Below are the code and all the weights of a small trained network. Each question names an input and a class and asks about switching units off, where a switched-off unit gives its printed mean instead of its output.

import numpy as np


def w(rows, s, z=0):
    codes = np.array(rows[::2]) - 128.0
    scale = np.full(codes.shape[1], s)
    scale[-1] = z or s
    return codes * scale


def f(y):
    return np.maximum(y, 0)


def log_softmax(a):
    a = a - a.max(-1, keepdims=True)
    return a - np.log(np.exp(a).sum(-1, keepdims=True))


def net(x, mask):
    res = np.array(x, float).reshape(1, 7) / 4 @ E
    y = f(res @ A[0][:, :-1].T + A[0][:, -1])
    res = res + np.where(mask, y, B[0][:, -1]) @ B[0][:, :-1]
    return log_softmax(res[-1] @ U[:, :-1].T + U[:, -1])


A, B = {}, {}
E = w([
[163,198,66,212,100,186,195,192,35,74,195,172],'x0',
[31,116,129,126,212,167,163,73,106,229,208,229],'x1',
[114,212,255,124,189,233,66,190,211,64,127,176],'x2',
[122,124,128,128,121,132,127,128,126,125,127,129],'x3',
[92,54,150,199,198,181,217,71,128,49,82,67],'x4',
[126,131,124,125,125,128,133,130,134,128,127,129],'x5',
[141,127,137,126,130,131,132,128,121,134,127,127],'x6',
],0.0064)
A[0] = w([
[129,56,56,102,95,59,164,65,90,180,108,84,67],'n1',
[93,85,194,57,148,88,66,79,202,167,46,86,57],'n2',
[87,64,168,35,134,75,56,66,202,165,57,62,39],'n3',
[53,117,118,126,191,157,148,82,111,230,206,220,66],'n4',
[145,177,83,198,94,171,155,181,51,70,167,156,39],'n5',
[167,192,119,60,62,82,62,177,123,198,161,160,74],'n6',
[45,120,132,124,215,165,141,89,120,223,209,221,102],'n7',
[202,145,112,146,63,101,89,165,159,60,68,53,59],'n8',
[161,209,60,216,87,184,194,204,35,59,192,155,77],'n9',
[153,182,121,86,100,94,65,167,124,200,170,181,53],'n10',
[100,189,255,107,210,232,74,174,217,84,127,164,100],'n11',
[163,182,109,59,68,94,76,183,133,185,163,170,50],'n12',
[153,168,111,84,93,84,74,163,122,168,169,178,3],'n13',
[128,47,19,129,90,46,188,60,57,203,138,84,106],'n14',
[95,56,164,200,212,171,233,54,119,33,72,57,84],'n15',
[219,142,132,126,50,102,80,198,146,42,52,47,56],'n16',
],0.0053,0.0015)
B[0] = w([
[202,205,136,190,55,118,46,188,155,107,151,197,206],'n1',
[159,75,137,98,170,69,184,141,193,204,217,202,198],'n2',
[155,71,180,90,171,90,207,152,217,195,224,193,203],'n3',
[90,172,191,34,109,89,160,40,35,25,103,58,224],'n4',
[151,73,173,95,160,72,198,124,196,189,200,176,204],'n5',
[54,62,55,176,195,220,125,154,118,150,56,70,210],'n6',
[100,173,196,54,98,75,154,28,42,24,97,50,231],'n7',
[101,133,202,59,139,74,175,40,51,46,113,77,204],'n8',
[160,54,170,75,193,66,214,130,211,223,233,191,242],'n9',
[69,74,61,166,175,185,132,147,114,157,57,78,199],'n10',
[238,243,119,231,2,116,25,207,147,88,113,208,255],'n11',
[76,71,64,169,179,204,104,169,105,155,76,60,202],'n12',
[83,83,81,164,172,194,126,159,130,161,66,88,184],'n13',
[214,247,128,219,13,129,11,185,150,90,109,195,240],'n14',
[42,60,25,212,189,244,74,204,120,192,33,66,234],'n15',
[78,162,188,29,126,78,159,29,33,38,113,68,221],'n16',
],0.0051,0.0081)
U = w([
[196,242,130,208,32,125,39,174,139,98,126,200,255],'0',
[95,156,167,29,131,92,158,17,42,43,113,52,125],'1',
[150,50,148,90,193,89,193,135,196,210,247,198,89],'2',
[64,55,64,193,201,225,105,167,114,162,43,58,32],'3',
],0.011,0.00061)

Each question gives the input, the list of numbers given to net, and the class t.
The units are the neurons (one row each of A and B). Each row of codes is followed by its name. A weight is (code - 128) times the scale printed after its matrix; where a second scale follows, it is the last column's (A, B and U).
mask holds one flag per neuron, in row order. A switched-off neuron (its flag False) gives its mean, the last column of its row in B, instead of its output. The means were averaged over made-up inputs and are rounded, as every weight is.
A unit's drop is (log p(t) with every unit on - log p(t) with that unit switched off) / (log p(t) with every unit on - log p(t) with every unit switched off).
The circuit of an input: a set's keep is (log p(t) with only the set's units on - log p(t) with every unit switched off) / (log p(t) with every unit on - log p(t) with every unit switched off). Starting from the 12 units with the biggest drops (on a tie, the unit counted first), units are removed one at a time, each time the one whose removal leaves the highest keep (on an exact tie, the one counted first), for as long as the keep stays at least 0.8.
circuit, biggest first: the units of the circuit, biggest drop first
unit that matters most: the unit with the biggest drop
k most important neurons: the k neurons with the biggest drops, biggest first
drop when u is switched off: that unit's drop, to one decimal
input [-8,-3,-8,-3,2,1,-1], class 0: unit that matters most => n14
input [8,4,7,1,6,4,6], class 2: 4 most important neurons => (n9, n5, n14, n1)
input [-8,-5,-7,-3,-7,-3,6], class 2: 2 most important neurons => (n3, n2)
input [7,-8,4,4,4,5,5], class 1: 2 most important neurons => (n16, n8)
input [-5,8,-2,7,4,4,-2], class 1: 2 most important neurons => (n7, n4)
input [-2,8,-8,0,-4,7,-3], class 0: 4 most important neurons => (n14, n1, n16, n8)
input [1,3,-3,-3,3,5,-3], class 0: 2 most important neurons => (n14, n16)
input [4,-1,-5,4,-7,5,8], class 3: 2 most important neurons => (n6, n11)
input [4,8,-7,-3,4,4,-1], class 1: 3 most important neurons => (n4, n7, n11)
input [1,4,2,8,4,5,0], class 1: 2 most important neurons => (n7, n6)
input [-7,3,-6,2,5,-1,-8], class 2: 2 most important neurons => (n3, n11)
input [-4,3,-4,-2,3,8,-3], class 0: 3 most important neurons => (n14, n9, n1)
input [-4,8,8,-3,-4,-3,1], class 0: 2 most important neurons => (n11, n16)
input [8,-7,4,2,4,-4,6], class 2: circuit, biggest first => (n9)
input [7,-4,-8,8,5,-1,-2], class 0: 2 most important neurons => (n14, n1)
input [-7,-6,7,-7,3,6,-8], class 0: 3 most important neurons => (n11, n9, n5)
input [0,-5,1,-4,-6,-4,4], class 3: drop when n6 is switched off => 0.3
input [-4,8,4,4,6,6,5], class 1: drop when n4 is switched off => 0.3
input [2,7,6,3,6,6,2], class 1: drop when n8 is switched off => -0.1
input [3,4,6,1,4,-3,8], class 0: drop when n11 is switched off => 2.3
input [8,6,-2,-3,8,-7,5], class 2: unit that matters most => n9
